Here is a tiny trained network, its code and every weight. The questions are about switching its units off for an input and a target symbol, where a switched-off unit gives its printed mean instead of its output.

import numpy as np


def w(rows, s, z=0):
    codes = np.array(rows[::2]) - 128.0
    scale = np.full(codes.shape[1], s)
    scale[-1] = z or s
    return codes * scale


def norm(h):
    return h / np.sqrt((h * h).mean(-1, keepdims=True) + 1e-5)


def f(y):
    return y / 2 * (1 + np.tanh(0.7978845608 * (y + 0.044715 * y**3)))


def softmax(a):
    e = np.exp(a - a.max(-1, keepdims=True))
    return e / e.sum(-1, keepdims=True)


def log_softmax(a):
    a = a - a.max(-1, keepdims=True)
    return a - np.log(np.exp(a).sum(-1, keepdims=True))


def net(x, mask):
    ids = ['γδηλμσφω'.index(c) for c in x.split()]
    T = len(ids)
    res = E[ids] + P[:T]
    u = 0
    for l in range(2):
        q, k, v = (norm(res) @ M[l].T for M in (Q, K, V))
        z = softmax(np.where(np.tri(T) > 0, q @ k.T / 4**0.5, -1e9)) @ v
        res = res + np.where(mask[u], z, O[l][:, -1]) @ O[l][:, :-1]
        u += 1
        y = f(norm(res) @ A[l][:, :-1].T + A[l][:, -1])
        res = res + np.where(mask[u : u + 12], y, B[l][:, -1]) @ B[l][:, :-1]
        u += 12
    return log_softmax(norm(res)[-1] @ U[:, :-1].T + U[:, -1])


Q, K, V, O, A, B = {}, {}, {}, {}, {}, {}
E = w([
[124,95,160,140,223,119,188,86,151],'γ',
[84,147,61,57,161,91,203,168,100],'δ',
[183,96,131,190,245,104,151,100,157],'η',
[133,152,97,42,108,37,147,51,164],'λ',
[67,95,52,77,33,99,111,120,116],'μ',
[138,105,130,98,140,190,159,107,217],'σ',
[242,162,170,88,74,125,118,154,108],'φ',
[247,153,56,151,185,116,129,169,114],'ω',
],0.014)
P = w([
[120,121,124,150,131,158,136,15,127],'0',
[161,162,135,40,167,85,74,153,154],'1',
[109,196,119,120,201,96,102,225,149],'2',
[78,229,119,154,159,178,136,154,133],'3',
[133,154,9,163,87,116,172,149,195],'4',
[98,70,10,147,132,196,138,122,143],'5',
[90,29,170,61,183,167,129,159,48],'6',
],0.011)
Q[0] = w([
[181,2,103,91,159,139,139,153,81],'0.h0',
[149,125,87,135,177,153,175,90,193],'0.h0',
[84,128,95,138,150,135,134,139,170],'0.h0',
[117,77,156,90,183,104,84,160,112],'0.h0',
],0.0069)
K[0] = w([
[66,255,166,149,156,175,56,173,59],'0.h0',
[183,145,135,83,162,139,88,142,229],'0.h0',
[101,59,146,34,152,103,175,97,78],'0.h0',
[85,200,155,229,118,66,117,45,195],'0.h0',
],0.005)
V[0] = w([
[148,140,186,98,207,87,50,152,23],'0.h0',
[74,254,157,120,168,154,114,178,142],'0.h0',
[134,196,170,105,161,137,140,125,162],'0.h0',
[134,87,110,131,127,111,52,183,129],'0.h0',
],0.0074)
O[0] = w([
[147,98,158,82,88,147,98,101,180,48],'0.h0',
[121,63,225,126,41,214,165,70,173,225],'0.h0',
[95,254,65,199,70,144,9,129,1,254],'0.h0',
[91,196,79,79,73,155,101,93,232,14],'0.h0',
],0.0071,0.0032)
A[0] = w([
[141,129,149,135,35,132,80,180,110,103],'0.n0',
[145,132,110,160,181,159,128,188,114,125],'0.n1',
[168,87,68,67,175,193,120,157,82,149],'0.n2',
[153,115,147,65,152,141,112,121,213,70],'0.n3',
[70,55,118,178,76,113,37,82,115,96],'0.n4',
[66,117,161,111,73,133,201,172,140,73],'0.n5',
[114,132,176,77,142,141,156,89,254,66],'0.n6',
[175,92,181,195,180,59,66,87,139,3],'0.n7',
[32,144,123,159,78,5,95,108,89,197],'0.n8',
[39,137,97,73,155,70,117,138,131,188],'0.n9',
[96,62,72,116,158,148,243,134,126,102],'0.n10',
[182,39,141,161,107,120,96,72,92,107],'0.n11',
],0.0075,0.0029)
B[0] = w([
[137,150,44,112,235,82,181,110,102,134],'0.n0',
[140,119,133,109,142,224,117,57,168,181],'0.n1',
[60,94,149,95,55,105,122,57,103,234],'0.n2',
[79,138,76,132,152,95,143,83,43,129],'0.n3',
[245,185,147,65,238,140,155,116,145,132],'0.n4',
[167,168,234,218,41,146,134,158,160,155],'0.n5',
[191,140,65,126,232,93,108,156,35,136],'0.n6',
[144,142,189,106,25,72,136,163,118,136],'0.n7',
[237,51,133,154,224,224,146,155,141,196],'0.n8',
[186,132,208,122,103,194,117,183,115,244],'0.n9',
[115,158,110,140,8,82,82,150,82,254],'0.n10',
[64,119,96,2,127,146,131,129,185,135],'0.n11',
],0.0061)
Q[1] = w([
[156,254,208,120,224,145,47,154,98],'1.h0',
[147,31,193,95,112,166,54,84,124],'1.h0',
[155,110,252,96,135,140,132,115,57],'1.h0',
[137,184,72,150,158,68,246,209,243],'1.h0',
],0.0087)
K[1] = w([
[145,51,111,178,83,122,194,2,54],'1.h0',
[149,223,148,194,150,209,140,140,146],'1.h0',
[124,198,118,161,59,181,211,125,86],'1.h0',
[72,89,123,36,95,70,77,93,157],'1.h0',
],0.0091)
V[1] = w([
[104,139,25,128,79,228,194,147,114],'1.h0',
[202,149,43,175,121,107,70,85,182],'1.h0',
[187,105,109,75,77,151,129,196,95],'1.h0',
[199,2,125,176,104,108,124,144,164],'1.h0',
],0.0084)
O[1] = w([
[156,175,23,141,111,53,140,164,170,224],'1.h0',
[158,120,46,37,85,168,245,141,135,77],'1.h0',
[81,177,85,85,189,99,109,140,152,239],'1.h0',
[85,70,127,82,115,72,168,176,94,4],'1.h0',
],0.012,0.0034)
A[1] = w([
[157,211,111,143,126,205,131,89,77,149],'1.n0',
[120,191,134,119,254,130,140,110,120,63],'1.n1',
[133,119,90,82,146,115,88,156,221,179],'1.n2',
[74,153,19,80,146,166,159,164,87,189],'1.n3',
[101,135,150,98,73,153,240,83,96,100],'1.n4',
[157,84,143,134,92,251,56,140,59,254],'1.n5',
[83,219,123,109,36,157,91,183,107,141],'1.n6',
[56,145,122,97,86,123,208,208,61,136],'1.n7',
[58,97,167,65,110,167,143,134,97,132],'1.n8',
[131,162,127,220,197,41,101,123,107,96],'1.n9',
[104,86,161,129,205,177,88,114,147,157],'1.n10',
[69,113,123,86,155,88,130,245,134,110],'1.n11',
],0.0087,0.0028)
B[1] = w([
[226,115,218,111,131,132,125,90,140,230],'1.n0',
[104,111,130,52,174,147,122,137,135,172],'1.n1',
[69,197,144,117,105,109,172,98,140,183],'1.n2',
[191,173,174,125,195,68,129,61,187,255],'1.n3',
[148,164,67,26,136,214,153,196,105,190],'1.n4',
[125,224,192,126,117,76,144,69,77,244],'1.n5',
[132,119,199,162,76,155,121,144,203,227],'1.n6',
[169,156,82,149,204,103,112,110,123,206],'1.n7',
[144,221,119,131,164,75,90,167,85,177],'1.n8',
[148,145,9,94,165,218,96,133,120,231],'1.n9',
[112,145,132,101,171,118,132,62,103,161],'1.n10',
[127,85,254,150,126,136,224,79,185,176],'1.n11',
],0.0081,0.0072)
U = w([
[125,132,96,120,144,130,24,189,145,130],'γ',
[208,183,92,128,231,52,148,81,39,251],'δ',
[116,120,57,38,65,176,197,147,164,37],'η',
[131,187,210,46,124,160,116,93,216,29],'λ',
[88,151,121,157,150,2,201,108,144,41],'μ',
[106,108,200,168,90,51,91,109,80,189],'σ',
[95,132,129,67,86,163,169,158,54,111],'φ',
[195,153,135,203,64,107,159,125,170,93],'ω',
],0.0075,0.0031)

Each question gives the input, a string of symbols that net reads in full, and the target symbol t.
The units are the heads (4 rows each of Q, K, V and O) and the neurons (one row each of A and B). Each row of codes is followed by its name. A weight is (code - 128) times the scale printed after its matrix; where a second scale follows, it is the last column's (O, A, B and U).
mask holds one flag per unit, layer by layer, with each layer's heads first. A switched-off unit (its flag False) gives its mean, the last column of its rows in O or B, instead of its output. The means were averaged over made-up inputs and are rounded, as every weight is.
A unit's drop is (log p(t) with every unit on - log p(t) with that unit switched off) / (log p(t) with every unit on - log p(t) with every unit switched off).
The circuit of an input: a set's keep is (log p(t) with only the set's units on - log p(t) with every unit switched off) / (log p(t) with every unit on - log p(t) with every unit switched off). Starting from the 12 units with the biggest drops (on a tie, the unit counted first), units are removed one at a time, each time the one whose removal leaves the highest keep (on an exact tie, the one counted first), for as long as the keep stays at least 0.8.
circuit, biggest first: the units of the circuit, biggest drop first
k most important neurons: the k neurons with the biggest drops, biggest first
k most important neurons of layer l: the k neurons of layer l with the biggest drops, biggest first
drop when u is switched off: that unit's drop, to one decimal
input σ η δ γ φ φ φ, target σ: circuit, biggest first => 1.h0
input σ δ η σ δ δ, target φ: circuit, biggest first => 1.h0; 0.n2
input λ δ δ μ, target δ: 2 most important neurons => 0.n4; 0.n0
input η σ δ δ, target φ: 2 most important neurons => 0.n7; 1.n4
input μ μ δ, target μ: circuit, biggest first => 1.h0; 1.n11; 0.n8
input δ δ ω, target γ: circuit, biggest first => 1.h0; 0.h0; 1.n3; 1.n9
input ω μ σ δ, target η: 4 most important neurons => 0.n9; 0.n8; 0.n2; 1.n4
input μ μ ω, target μ: 2 most important neurons => 0.n8; 1.n11
input δ δ σ, target γ: circuit, biggest first => 1.h0; 1.n5; 1.n3
input μ σ γ φ, target μ: 2 most important neurons of layer 0 => 0.n8; 0.n9
input φ δ φ φ σ δ, target λ: circuit, biggest first => 1.n6; 0.h0
input δ σ δ σ ω η η, target ω: 2 most important neurons of layer 0 => 0.n2; 0.n7
input φ λ δ δ, target λ: 2 most important neurons of layer 0 => 0.n11; 0.n9
input δ η ω σ μ δ, target η: circuit, biggest first => 1.h0
input δ δ δ σ σ η δ, target ω: 2 most important neurons => 0.n6; 1.n6
input γ φ σ ω γ, target λ: 2 most important neurons of layer 0 => 0.n8; 0.n0
input ω λ μ λ σ, target δ: 2 most important neurons of layer 0 => 0.n6; 0.n8
input φ δ λ ω ω, target γ: 3 most important neurons of layer 0 => 0.n8; 0.n9; 0.n2
input μ σ δ γ δ φ, target γ: 2 most important neurons of layer 1 => 1.n5; 1.n3
input σ ω δ, target ω: most important neuron => 0.n9
input φ φ σ δ δ γ, target ω: 3 most important neurons of layer 0 => 0.n10; 0.n3; 0.n8
input σ δ φ δ φ δ γ, target γ: drop when 0.n8 is switched off => 0.1
input μ σ σ σ σ μ φ, target ω: drop when 0.n10 is switched off => -0.1
input δ μ γ, target γ: drop when 1.h0 is switched off => 0.3
